Here is a tiny trained network, its code and every weight. The questions are about switching its units off for an input and a class, where a switched-off unit gives its printed mean instead of its output.

import numpy as np


def w(rows, s, z=0):
    codes = np.array(rows[::2]) - 128.0
    scale = np.full(codes.shape[1], s)
    scale[-1] = z or s
    return codes * scale


def norm(h):
    return h / np.sqrt((h * h).mean(-1, keepdims=True) + 1e-5)


def f(y):
    return y / 2 * (1 + np.tanh(0.7978845608 * (y + 0.044715 * y**3)))


def log_softmax(a):
    a = a - a.max(-1, keepdims=True)
    return a - np.log(np.exp(a).sum(-1, keepdims=True))


def net(x, mask):
    res = np.array(x, float).reshape(1, 3) / 4 @ E
    u = 0
    for l in range(3):
        y = f(norm(res) @ A[l][:, :-1].T + A[l][:, -1])
        res = res + np.where(mask[u : u + 10], y, B[l][:, -1]) @ B[l][:, :-1]
        u += 10
    return log_softmax(norm(res)[-1] @ U[:, :-1].T + U[:, -1])


A, B = {}, {}
E = w([
[100,172,110,231,121,165,74,163,12,228],'x0',
[207,143,93,218,127,131,225,193,151,206],'x1',
[196,80,253,235,137,142,144,79,161,75],'x2',
],0.0055)
A[0] = w([
[58,124,189,198,155,82,150,140,113,109,94],'0.n1',
[149,116,140,181,178,146,127,109,144,139,110],'0.n2',
[122,150,61,66,68,103,203,77,133,128,53],'0.n3',
[94,122,157,196,124,183,94,81,89,117,59],'0.n4',
[208,158,97,154,139,178,170,177,151,153,118],'0.n5',
[182,63,92,123,143,103,254,166,153,124,1],'0.n6',
[108,156,146,164,155,193,132,160,100,100,24],'0.n7',
[170,155,83,77,85,67,129,166,159,231,78],'0.n8',
[104,190,134,189,136,225,95,175,35,139,153],'0.n9',
[108,92,194,184,116,111,151,123,157,140,90],'0.n10',
],0.0056,0.0025)
B[0] = w([
[158,149,150,151,52,194,145,71,167,126,149],'0.n1',
[109,218,97,161,23,45,128,67,104,244,152],'0.n2',
[77,239,163,177,130,153,62,155,159,69,167],'0.n3',
[193,147,47,142,73,226,121,73,107,53,175],'0.n4',
[152,138,97,107,98,127,254,98,142,148,195],'0.n5',
[154,148,134,164,180,226,88,127,161,99,190],'0.n6',
[129,137,166,141,71,172,125,155,107,145,124],'0.n7',
[165,167,168,196,141,225,113,132,143,98,194],'0.n8',
[122,80,216,134,41,101,169,131,79,92,254],'0.n9',
[148,207,146,140,134,40,79,77,142,143,164],'0.n10',
],0.0056,0.0046)
A[1] = w([
[160,28,164,159,145,92,164,59,147,109,175],'1.n1',
[136,139,165,111,200,121,63,138,136,125,7],'1.n2',
[128,213,117,146,122,99,57,120,119,105,46],'1.n3',
[97,91,98,72,83,74,143,118,120,68,123],'1.n4',
[97,104,111,100,119,161,160,193,3,145,131],'1.n5',
[175,148,109,136,90,138,178,152,111,209,77],'1.n6',
[112,96,108,196,91,87,173,176,116,180,66],'1.n7',
[61,139,203,141,88,117,65,107,98,66,169],'1.n8',
[107,156,185,114,68,169,121,107,80,181,167],'1.n9',
[96,94,98,136,154,136,140,171,92,175,74],'1.n10',
],0.0069,0.0019)
B[1] = w([
[145,167,91,38,75,126,40,135,95,237,214],'1.n1',
[83,90,241,129,171,155,147,147,115,170,136],'1.n2',
[166,16,128,66,192,109,139,95,158,128,144],'1.n3',
[70,90,167,139,163,104,159,218,63,152,173],'1.n4',
[194,66,111,43,192,82,144,220,171,191,211],'1.n5',
[57,112,217,181,81,101,108,149,149,105,196],'1.n6',
[2,189,176,150,122,144,66,87,123,132,174],'1.n7',
[129,38,43,5,111,143,108,105,47,150,253],'1.n8',
[161,69,77,204,233,132,143,140,60,97,213],'1.n9',
[132,22,105,146,65,112,168,110,137,102,133],'1.n10',
],0.0052,0.0058)
A[2] = w([
[39,93,172,152,171,164,159,209,159,105,135],'2.n1',
[150,129,124,35,136,106,68,105,166,139,6],'2.n2',
[190,180,169,146,97,115,161,127,154,205,67],'2.n3',
[162,164,74,149,213,154,187,148,136,86,2],'2.n4',
[159,205,134,145,168,113,140,125,254,135,78],'2.n5',
[124,153,150,142,87,150,156,154,153,62,123],'2.n6',
[87,117,136,40,140,122,100,49,121,93,159],'2.n7',
[60,152,117,122,130,137,198,216,152,113,148],'2.n8',
[75,101,177,139,113,104,69,141,87,144,161],'2.n9',
[140,89,160,154,82,129,149,189,84,177,143],'2.n10',
],0.0082,0.0027)
B[2] = w([
[88,138,53,136,192,102,161,114,110,4,197],'2.n1',
[69,165,212,190,116,82,143,94,98,205,207],'2.n2',
[79,78,142,37,147,101,109,129,150,160,203],'2.n3',
[91,162,198,186,41,141,95,140,54,117,148],'2.n4',
[148,88,78,43,114,222,60,214,133,177,213],'2.n5',
[153,167,83,146,96,106,106,122,20,127,147],'2.n6',
[161,182,135,254,115,104,189,142,187,120,255],'2.n7',
[136,135,143,179,133,172,154,90,123,41,193],'2.n8',
[195,187,87,134,123,168,124,124,203,135,201],'2.n9',
[92,179,156,80,183,67,128,88,219,77,212],'2.n10',
],0.0069,0.0066)
U = w([
[61,171,120,177,213,81,209,156,168,58,241],'0',
[128,189,209,205,95,64,153,65,160,217,162],'1',
[127,60,69,35,202,83,135,184,68,149,100],'2',
[218,82,102,157,102,178,107,59,51,96,5],'3',
[143,187,96,136,114,253,116,198,112,87,56],'4',
[148,102,137,33,121,168,99,169,200,228,128],'5',
],0.013,0.0012)

Each question gives the input, the list of numbers given to net, and the class t.
The units are the neurons (one row each of A and B). Each row of codes is followed by its name. A weight is (code - 128) times the scale printed after its matrix; where a second scale follows, it is the last column's (A, B and U).
mask holds one flag per neuron, layer by layer. A switched-off neuron (its flag False) gives its mean, the last column of its row in B, instead of its output. The means were averaged over made-up inputs and are rounded, as every weight is.
A unit's drop is (log p(t) with every unit on - log p(t) with that unit switched off) / (log p(t) with every unit on - log p(t) with every unit switched off).
The circuit of an input: a set's keep is (log p(t) with only the set's units on - log p(t) with every unit switched off) / (log p(t) with every unit on - log p(t) with every unit switched off). Starting from the 12 units with the biggest drops (on a tie, the unit counted first), units are removed one at a time, each time the one whose removal leaves the highest keep (on an exact tie, the one counted first), for as long as the keep stays at least 0.8.
circuit, biggest first: the units of the circuit, biggest drop first
unit that matters most: the unit with the biggest drop
top k neurons: the k neurons with the biggest drops, biggest first
k most important neurons of layer l: the k neurons of layer l with the biggest drops, biggest first
drop when u is switched off: that unit's drop, to one decimal
input [-2,-7,-8], class 0: circuit, biggest first -> 2.n7
input [-1,-7,1], class 1: circuit, biggest first -> 2.n7, 2.n1
input [0,1,8], class 5: circuit, biggest first -> 2.n7, 1.n1
input [-6,0,3], class 1: circuit, biggest first -> 2.n2, 1.n1
input [-6,-7,1], class 1: circuit, biggest first -> 2.n2, 2.n1
input [-8,1,-2], class 4: top 4 neurons -> 2.n5, 1.n8, 0.n9, 0.n6
input [8,0,5], class 3: top 3 neurons -> 0.n4, 1.n9, 2.n7
input [6,-2,1], class 3: top 4 neurons -> 0.n4, 2.n3, 0.n1, 2.n5
input [0,-6,-2], class 0: 2 most important neurons of layer 1 -> 1.n1, 1.n4
input [-3,6,1], class 5: 2 most important neurons of layer 2 -> 2.n3, 2.n5
input [-4,0,-6], class 0: 2 most important neurons of layer 0 -> 0.n5, 0.n4
input [-2,0,2], class 1: top 2 neurons -> 2.n2, 0.n5
input [5,0,-4], class 2: top 4 neurons -> 1.n5, 2.n7, 0.n9, 0.n5
input [-4,4,0], class 4: circuit, biggest first -> 0.n6
input [7,0,0], class 2: 3 most important neurons of layer 1 -> 1.n5, 1.n9, 1.n8
input [-2,1,4], class 5: top 2 neurons -> 1.n8, 0.n9
input [7,-1,-1], class 2: top 2 neurons -> 1.n5, 1.n9
input [4,0,-2], class 2: 2 most important neurons of layer 0 -> 0.n9, 0.n5
input [-5,-5,1], class 1: 2 most important neurons of layer 2 -> 2.n2, 2.n7
input [0,1,5], class 5: unit that matters most -> 0.n9
input [-5,0,5], class 1: 2 most important neurons of layer 0 -> 0.n5, 0.n8
input [-4,1,-7], class 4: drop when 0.n8 is switched off -> 0.3
